Below are the code and all the weights of a small trained network. Each question names an input and a target symbol and asks about switching units off, where a switched-off unit gives its printed mean instead of its output.

import numpy as np


def w(rows, s, z=0):
    codes = np.array(rows[::2]) - 128.0
    scale = np.full(codes.shape[1], s)
    scale[-1] = z or s
    return codes * scale


def norm(h):
    return h / np.sqrt((h * h).mean(-1, keepdims=True) + 1e-5)


def f(y):
    return np.maximum(y, 0)


def softmax(a):
    e = np.exp(a - a.max(-1, keepdims=True))
    return e / e.sum(-1, keepdims=True)


def log_softmax(a):
    a = a - a.max(-1, keepdims=True)
    return a - np.log(np.exp(a).sum(-1, keepdims=True))


def net(x, mask):
    ids = ['αβγδζηθλμξπστω'.index(c) for c in x.split()]
    T = len(ids)
    res = E[ids] + P[:T]
    u = 0
    for l in range(2):
        r = norm(res)
        for j in range(2):
            rows = slice(2 * j, 2 * j + 2)
            q, k, v = (r @ M[l][rows].T for M in (Q, K, V))
            z = softmax(np.where(np.tri(T) > 0, q @ k.T / 2**0.5, -1e9)) @ v
            o = O[l][rows]
            res = res + np.where(mask[u + j], z, o[:, -1]) @ o[:, :-1]
        u += 2
        y = f(norm(res) @ A[l][:, :-1].T + A[l][:, -1])
        res = res + np.where(mask[u : u + 16], y, B[l][:, -1]) @ B[l][:, :-1]
        u += 16
    return log_softmax(norm(res)[-1] @ U[:, :-1].T + U[:, -1])


Q, K, V, O, A, B = {}, {}, {}, {}, {}, {}
E = w([
[120,112,73,182,111,144,128,124,123,171],'α',
[116,79,63,154,94,125,61,130,68,152],'β',
[133,140,76,178,104,159,117,112,145,184],'γ',
[118,78,70,160,95,112,91,162,77,167],'δ',
[98,140,105,169,114,158,54,110,123,189],'ζ',
[78,126,130,211,105,59,78,173,133,175],'η',
[159,143,57,161,129,145,177,103,130,114],'θ',
[145,136,112,97,115,184,64,107,71,166],'λ',
[127,106,109,150,174,131,149,134,2,108],'μ',
[115,73,136,102,111,66,72,182,43,85],'ξ',
[175,151,91,111,100,159,205,151,138,182],'π',
[127,113,92,140,147,70,217,169,87,90],'σ',
[109,85,173,102,73,55,145,207,98,133],'τ',
[113,146,159,137,86,92,212,188,194,175],'ω',
],0.0065)
P = w([
[73,39,108,155,96,182,138,68,154,104],'0',
[226,87,105,145,65,53,140,33,106,156],'1',
[194,127,124,233,64,193,108,174,106,66],'2',
[160,112,97,112,233,122,78,165,181,133],'3',
[136,158,110,96,136,50,132,47,97,183],'4',
[164,215,119,172,78,161,108,186,100,72],'5',
[2,204,88,37,132,152,142,100,133,94],'6',
[141,196,186,61,169,71,154,29,113,143],'7',
[157,242,165,114,125,181,120,198,118,44],'8',
],0.0082)
Q[0] = w([
[203,63,145,141,226,110,104,142,160,153],'L0H0',
[217,253,154,209,122,161,94,245,50,46],'L0H0',
[82,254,127,159,44,152,120,181,62,65],'L0H1',
[228,152,148,154,191,137,71,200,137,118],'L0H1',
],0.0099)
K[0] = w([
[95,25,120,179,10,177,181,58,104,123],'L0H0',
[98,202,202,2,135,132,189,149,136,90],'L0H0',
[117,232,180,30,201,88,139,189,131,108],'L0H1',
[63,159,186,43,114,159,218,98,90,69],'L0H1',
],0.0079)
V[0] = w([
[164,167,59,122,198,180,134,52,68,53],'L0H0',
[119,62,153,75,126,88,22,134,24,51],'L0H0',
[154,140,131,71,123,198,126,137,87,186],'L0H1',
[132,46,136,114,127,110,254,169,97,90],'L0H1',
],0.0064)
O[0] = w([
[136,132,20,233,121,101,77,76,127,175,141],'L0H0',
[118,149,188,170,119,100,100,70,190,3,172],'L0H0',
[212,69,199,154,80,97,122,77,130,142,3],'L0H1',
[84,254,115,57,101,94,132,113,112,141,147],'L0H1',
],0.0077,0.0017)
A[0] = w([
[34,176,146,150,161,152,122,125,42,125,121],'L0N0',
[225,85,118,145,83,104,159,138,53,109,72],'L0N1',
[101,158,187,98,147,222,131,222,142,67,84],'L0N2',
[209,206,146,111,179,71,90,196,147,138,222],'L0N3',
[143,147,215,163,177,112,138,49,81,207,37],'L0N4',
[132,141,116,100,117,32,158,46,135,178,133],'L0N5',
[155,41,122,140,129,180,74,138,161,62,68],'L0N6',
[191,84,114,37,103,87,191,2,128,166,196],'L0N7',
[167,98,194,192,85,111,52,105,137,211,53],'L0N8',
[125,105,91,172,110,175,136,224,106,198,112],'L0N9',
[186,176,177,196,108,176,118,159,88,28,23],'L0N10',
[101,123,118,153,147,45,101,189,53,63,117],'L0N11',
[35,144,193,151,134,114,163,205,183,162,94],'L0N12',
[227,166,164,160,70,59,150,75,75,155,71],'L0N13',
[29,189,87,80,139,161,40,144,128,151,111],'L0N14',
[163,191,152,224,33,39,126,96,189,147,3],'L0N15',
],0.0064,0.003)
B[0] = w([
[154,113,116,117,127,107,147,173,189,110,232],'L0N0',
[85,76,196,49,109,93,164,91,150,97,188],'L0N1',
[83,78,153,225,129,121,126,181,109,185,227],'L0N2',
[53,61,120,163,59,149,142,89,121,80,239],'L0N3',
[176,208,57,156,158,144,110,165,145,57,190],'L0N4',
[139,121,208,160,146,130,36,135,75,85,244],'L0N5',
[144,187,159,167,211,148,130,184,156,146,180],'L0N6',
[114,145,194,89,184,41,63,92,107,138,254],'L0N7',
[138,129,95,111,114,95,254,116,114,112,194],'L0N8',
[98,102,143,94,185,123,69,81,142,49,222],'L0N9',
[144,93,78,87,84,78,84,112,196,204,203],'L0N10',
[147,183,108,129,112,192,127,87,181,173,221],'L0N11',
[165,135,85,133,164,190,109,82,64,88,195],'L0N12',
[75,143,101,86,11,130,98,253,104,141,227],'L0N13',
[153,129,166,89,97,103,253,134,114,118,246],'L0N14',
[171,67,144,35,121,141,109,157,49,178,233],'L0N15',
],0.0064,0.0046)
Q[1] = w([
[48,127,110,68,193,124,153,131,179,126],'L1H0',
[173,89,71,163,71,76,113,148,126,141],'L1H0',
[232,114,90,140,70,113,168,74,177,166],'L1H1',
[141,162,123,105,254,94,92,125,127,90],'L1H1',
],0.0088)
K[1] = w([
[61,114,50,112,190,163,246,122,171,103],'L1H0',
[153,98,182,117,172,101,96,81,11,81],'L1H0',
[126,75,99,123,3,77,114,130,53,186],'L1H1',
[141,161,219,140,207,142,82,116,48,75],'L1H1',
],0.0068)
V[1] = w([
[88,143,25,111,181,128,183,178,173,103],'L1H0',
[106,122,82,141,95,186,97,172,249,211],'L1H0',
[115,121,83,252,151,127,133,174,23,71],'L1H1',
[18,66,113,152,85,4,79,181,128,159],'L1H1',
],0.0035)
O[1] = w([
[150,124,158,137,3,128,59,121,102,178,90],'L1H0',
[147,80,94,151,76,52,104,172,113,113,3],'L1H0',
[155,167,97,103,105,192,108,114,159,102,176],'L1H1',
[152,147,161,125,154,175,179,33,81,122,227],'L1H1',
],0.0059,0.003)
A[1] = w([
[140,119,132,156,122,140,155,193,79,123,27],'L1N0',
[133,107,168,103,131,5,94,155,97,171,65],'L1N1',
[146,179,118,151,124,135,75,78,102,126,110],'L1N2',
[138,94,114,120,167,126,121,105,102,165,97],'L1N3',
[105,148,116,93,121,114,109,125,99,105,127],'L1N4',
[174,119,120,173,118,153,86,132,140,97,99],'L1N5',
[161,128,166,152,130,119,139,90,166,128,77],'L1N6',
[109,108,127,96,101,144,170,114,123,151,96],'L1N7',
[160,97,117,162,126,156,120,189,114,141,118],'L1N8',
[126,138,135,176,120,140,110,155,152,100,132],'L1N9',
[142,137,160,112,150,48,115,114,101,143,99],'L1N10',
[142,147,77,153,80,111,93,119,92,220,1],'L1N11',
[121,92,117,136,168,139,85,130,145,158,85],'L1N12',
[153,122,160,159,85,137,158,125,161,134,62],'L1N13',
[181,111,116,126,115,147,116,128,95,172,138],'L1N14',
[145,171,94,111,103,113,142,132,128,147,50],'L1N15',
],0.015,0.0091)
B[1] = w([
[117,56,178,215,50,184,143,91,85,97,165],'L1N0',
[137,204,199,96,121,139,124,13,2,163,254],'L1N1',
[106,134,75,172,203,164,156,188,71,90,229],'L1N2',
[153,138,188,100,82,114,153,132,124,85,158],'L1N3',
[173,114,116,170,156,118,134,107,186,161,247],'L1N4',
[166,206,206,135,138,99,121,200,143,127,174],'L1N5',
[218,47,170,163,137,88,154,126,102,129,148],'L1N6',
[205,105,88,137,130,126,54,148,121,120,189],'L1N7',
[128,157,147,199,75,192,137,39,166,130,180],'L1N8',
[162,139,106,104,89,113,67,157,97,185,179],'L1N9',
[89,207,140,118,153,172,100,77,52,110,241],'L1N10',
[58,55,171,196,119,15,118,179,54,231,161],'L1N11',
[42,131,97,75,176,136,160,113,169,198,153],'L1N12',
[11,184,51,52,101,108,55,152,115,75,145],'L1N13',
[54,109,111,144,146,59,82,92,178,73,171],'L1N14',
[155,144,124,128,56,66,250,94,148,180,156],'L1N15',
],0.0084,0.0079)
U = w([
[147,165,177,95,131,116,90,54,61,162,180],'α',
[140,77,134,48,152,177,171,237,91,177,169],'β',
[85,126,197,78,138,135,198,194,176,56,163],'γ',
[43,44,112,60,185,127,130,100,188,125,188],'δ',
[213,54,217,153,198,108,183,140,171,142,120],'ζ',
[114,157,131,155,168,187,80,135,215,254,106],'η',
[87,167,56,158,228,171,142,118,96,63,166],'θ',
[128,144,148,203,111,61,76,65,222,44,4],'λ',
[77,63,105,199,146,37,124,168,102,188,144],'μ',
[226,191,154,172,137,126,84,255,99,98,48],'ξ',
[228,51,44,117,139,136,44,100,142,147,113],'π',
[182,181,73,117,72,113,219,125,173,154,160],'σ',
[48,152,60,72,54,133,63,190,129,84,63],'τ',
[118,63,166,207,53,215,154,139,114,102,128],'ω',
],0.0066,0.0021)

Each question gives the input, a string of symbols that net reads in full, and the target symbol t.
The units are the heads (2 rows each of Q, K, V and O) and the neurons (one row each of A and B). Each row of codes is followed by its name. A weight is (code - 128) times the scale printed after its matrix; where a second scale follows, it is the last column's (O, A, B and U).
mask holds one flag per unit, layer by layer, with each layer's heads first. A switched-off unit (its flag False) gives its mean, the last column of its rows in O or B, instead of its output. The means were averaged over made-up inputs and are rounded, as every weight is.
A unit's drop is (log p(t) with every unit on - log p(t) with that unit switched off) / (log p(t) with every unit on - log p(t) with every unit switched off).
The circuit of an input: a set's keep is (log p(t) with only the set's units on - log p(t) with every unit switched off) / (log p(t) with every unit on - log p(t) with every unit switched off). Starting from the 12 units with the biggest drops (on a tie, the unit counted first), units are removed one at a time, each time the one whose removal leaves the highest keep (on an exact tie, the one counted first), for as long as the keep stays at least 0.8.
circuit, biggest first: the units of the circuit, biggest drop first
most important unit: the unit with the biggest drop
k most important neurons: the k neurons with the biggest drops, biggest first
k most important neurons of layer l: the k neurons of layer l with the biggest drops, biggest first
which heads matter: for each layer, one digit per head in row order, 1 if its drop is at least 0.15 and else 0, layers parted by /
input γ η ω α, target δ: which heads matter : 10 / 00
input ω μ μ, target ω: most important neuron : [L1N0]
input ξ τ μ γ, target λ: which heads matter : 11 / 00
input γ β τ ξ γ η ω, target λ: circuit, biggest first : [L0H0, L1N1]
input δ τ α, target τ: circuit, biggest first : [L0H0, L1N13, L0N10, L1N1]
input λ α η γ π δ, target π: 2 most important neurons : [L0N9, L0N1]
input π μ β σ γ η, target σ: which heads matter : 01 / 00
input γ ζ μ η, target δ: 2 most important neurons : [L0N9, L1N12]
input λ η σ γ α π ζ, target δ: 2 most important neurons of layer 1 : [L1N12, L1N1]
input β α γ μ, target ξ: which heads matter : 10 / 10
input π δ α μ λ η τ, target θ: which heads matter : 11 / 00
input ζ σ α σ μ λ ξ ξ σ, target σ: which heads matter : 11 / 10
input λ η σ μ μ γ, target μ: 2 most important neurons : [L1N11, L0N15]
input σ α α π μ α, target π: most important unit : L0N9
input ζ η δ σ, target η: which heads matter : 01 / 00
input η ω τ γ, target ω: which heads matter : 10 / 00
input ζ η γ α α η, target η: which heads matter : 01 / 00
input δ η μ α ζ ω σ, target π: which heads matter : 11 / 10
input θ λ β, target λ: 3 most important neurons : [L1N14, L0N15, L0N1]
input ζ η ζ, target η: which heads matter : 00 / 00
input ω μ η δ, target β: circuit, biggest first : [L0H0]
input μ μ ξ δ π γ, target π: 2 most important neurons : [L0N9, L1N7]
input η δ ζ η, target ω: 2 most important neurons of layer 0 : [L0N2, L0N14]
input γ η α β, target δ: 2 most important neurons of layer 0 : [L0N9, L0N7]
input η λ μ θ η ω η η, target θ: which heads matter : 00 / 10
input τ γ β ξ, target γ: which heads matter : 11 / 00
input β ω ζ η ξ ζ λ, target ω: most important neuron : [L0N2]
input ω δ γ α, target β: which heads matter : 11 / 00
